Below are the code and all the weights of a small trained network. Each question names an input and a target symbol and asks about switching units off, where a switched-off unit gives its printed mean instead of its output.

import numpy as np


def w(rows, s, z=0):
    codes = np.array(rows[::2]) - 128.0
    scale = np.full(codes.shape[1], s)
    scale[-1] = z or s
    return codes * scale


def f(y):
    return y / 2 * (1 + np.tanh(0.7978845608 * (y + 0.044715 * y**3)))


def softmax(a):
    e = np.exp(a - a.max(-1, keepdims=True))
    return e / e.sum(-1, keepdims=True)


def log_softmax(a):
    a = a - a.max(-1, keepdims=True)
    return a - np.log(np.exp(a).sum(-1, keepdims=True))


def net(x, mask):
    ids = ['αγδζηθμξτφ'.index(c) for c in x.split()]
    T = len(ids)
    res = E[ids] + P[:T]
    q, k, v = (res @ M[0].T for M in (Q, K, V))
    z = softmax(np.where(np.tri(T) > 0, q @ k.T / 3**0.5, -1e9)) @ v
    res = res + np.where(mask[0], z, O[0][:, -1]) @ O[0][:, :-1]
    y = f(res @ A[0][:, :-1].T + A[0][:, -1])
    res = res + np.where(mask[1:13], y, B[0][:, -1]) @ B[0][:, :-1]
    return log_softmax(res[-1] @ U[:, :-1].T + U[:, -1])


Q, K, V, O, A, B = {}, {}, {}, {}, {}, {}
E = w([
[110,87,128,146,117],'α',
[87,155,169,155,95],'γ',
[159,132,105,120,116],'δ',
[160,123,84,115,165],'ζ',
[132,121,104,127,115],'η',
[167,101,112,161,163],'θ',
[160,98,112,152,77],'μ',
[113,153,152,144,175],'ξ',
[142,254,64,120,127],'τ',
[150,213,154,138,75],'φ',
],0.024)
P = w([
[135,155,110,78,112],'0',
[109,111,76,248,60],'1',
[132,132,62,254,77],'2',
[96,157,81,223,107],'3',
[112,171,73,229,86],'4',
[102,152,70,229,89],'5',
[107,167,63,244,96],'6',
],0.0088)
Q[0] = w([
[178,131,182,81,163],'H1',
[105,83,239,7,121],'H1',
[155,166,138,198,126],'H1',
],0.012)
K[0] = w([
[179,60,155,254,156],'H1',
[55,114,12,197,128],'H1',
[212,69,153,30,104],'H1',
],0.0064)
V[0] = w([
[142,69,139,246,185],'H1',
[113,187,135,127,169],'H1',
[75,139,64,84,181],'H1',
],0.013)
O[0] = w([
[163,79,104,242,108,2],'H1',
[250,238,162,192,132,155],'H1',
[67,199,19,165,242,94],'H1',
],0.012,0.0085)
A[0] = w([
[26,122,126,229,137,210],'N1',
[111,121,84,224,68,31],'N2',
[161,99,132,131,109,141],'N3',
[139,193,75,141,155,35],'N4',
[84,176,54,101,127,79],'N5',
[97,204,146,163,71,88],'N6',
[175,82,163,84,254,83],'N7',
[187,162,111,78,164,95],'N8',
[103,89,72,122,48,164],'N9',
[125,155,192,128,96,2],'N10',
[161,114,169,99,157,73],'N11',
[160,136,139,106,133,232],'N12',
],0.0087,0.0041)
B[0] = w([
[245,180,90,43,142,187],'N1',
[112,48,131,7,156,159],'N2',
[104,127,97,126,124,140],'N3',
[181,33,139,125,148,195],'N4',
[196,166,152,70,55,195],'N5',
[120,8,101,165,158,254],'N6',
[212,44,96,53,22,129],'N7',
[88,72,174,163,113,195],'N8',
[92,118,132,155,253,185],'N9',
[160,49,53,127,178,179],'N10',
[182,83,118,96,57,127],'N11',
[3,144,173,179,82,188],'N12',
],0.0062,0.0085)
U = w([
[88,50,116,118,131,143],'α',
[123,140,215,224,33,253],'γ',
[32,158,110,101,112,177],'δ',
[178,152,118,98,107,71],'ζ',
[31,160,99,122,135,133],'η',
[191,57,147,101,140,17],'θ',
[55,55,201,139,155,117],'μ',
[187,90,176,190,160,110],'ξ',
[177,127,255,130,232,134],'τ',
[146,102,213,76,91,8],'φ',
],0.0071,0.004)

Each question gives the input, a string of symbols that net reads in full, and the target symbol t.
The units are the heads (3 rows each of Q, K, V and O) and the neurons (one row each of A and B). Each row of codes is followed by its name. A weight is (code - 128) times the scale printed after its matrix; where a second scale follows, it is the last column's (O, A, B and U).
mask holds one flag per unit, heads first, then neurons. A switched-off unit (its flag False) gives its mean, the last column of its rows in O or B, instead of its output. The means were averaged over made-up inputs and are rounded, as every weight is.
A unit's drop is (log p(t) with every unit on - log p(t) with that unit switched off) / (log p(t) with every unit on - log p(t) with every unit switched off).
The circuit of an input: a set's keep is (log p(t) with only the set's units on - log p(t) with every unit switched off) / (log p(t) with every unit on - log p(t) with every unit switched off). Starting from the 12 units with the biggest drops (on a tie, the unit counted first), units are removed one at a time, each time the one whose removal leaves the highest keep (on an exact tie, the one counted first), for as long as the keep stays at least 0.8.
circuit, biggest first: the units of the circuit, biggest drop first
top k neurons: the k neurons with the biggest drops, biggest first
drop when u is switched off: that unit's drop, to one decimal
input τ τ δ, target τ: top neuron : [N4]
input μ γ η, target μ: circuit, biggest first : [H1; N9]
input γ γ γ θ η η δ, target γ: circuit, biggest first : [H1; N1; N10]
input τ μ ξ ζ γ, target τ: circuit, biggest first : [H1; N4]
input τ η η γ ζ ξ α, target τ: circuit, biggest first : [H1; N4]
input θ δ γ ξ τ, target θ: circuit, biggest first : [H1; N2; N4; N1]
input ζ ζ γ δ γ, target ζ: circuit, biggest first : [H1; N1; N5]
input γ γ ξ ξ, target γ: circuit, biggest first : [H1; N9]
input ξ η μ γ α δ τ, target ξ: circuit, biggest first : [H1; N4]
input μ η α γ μ, target μ: drop when N9 is switched off : 0.4
input μ η δ μ, target μ: drop when H1 is switched off : 0.9
input φ α δ η, target φ: drop when N9 is switched off : 0.1
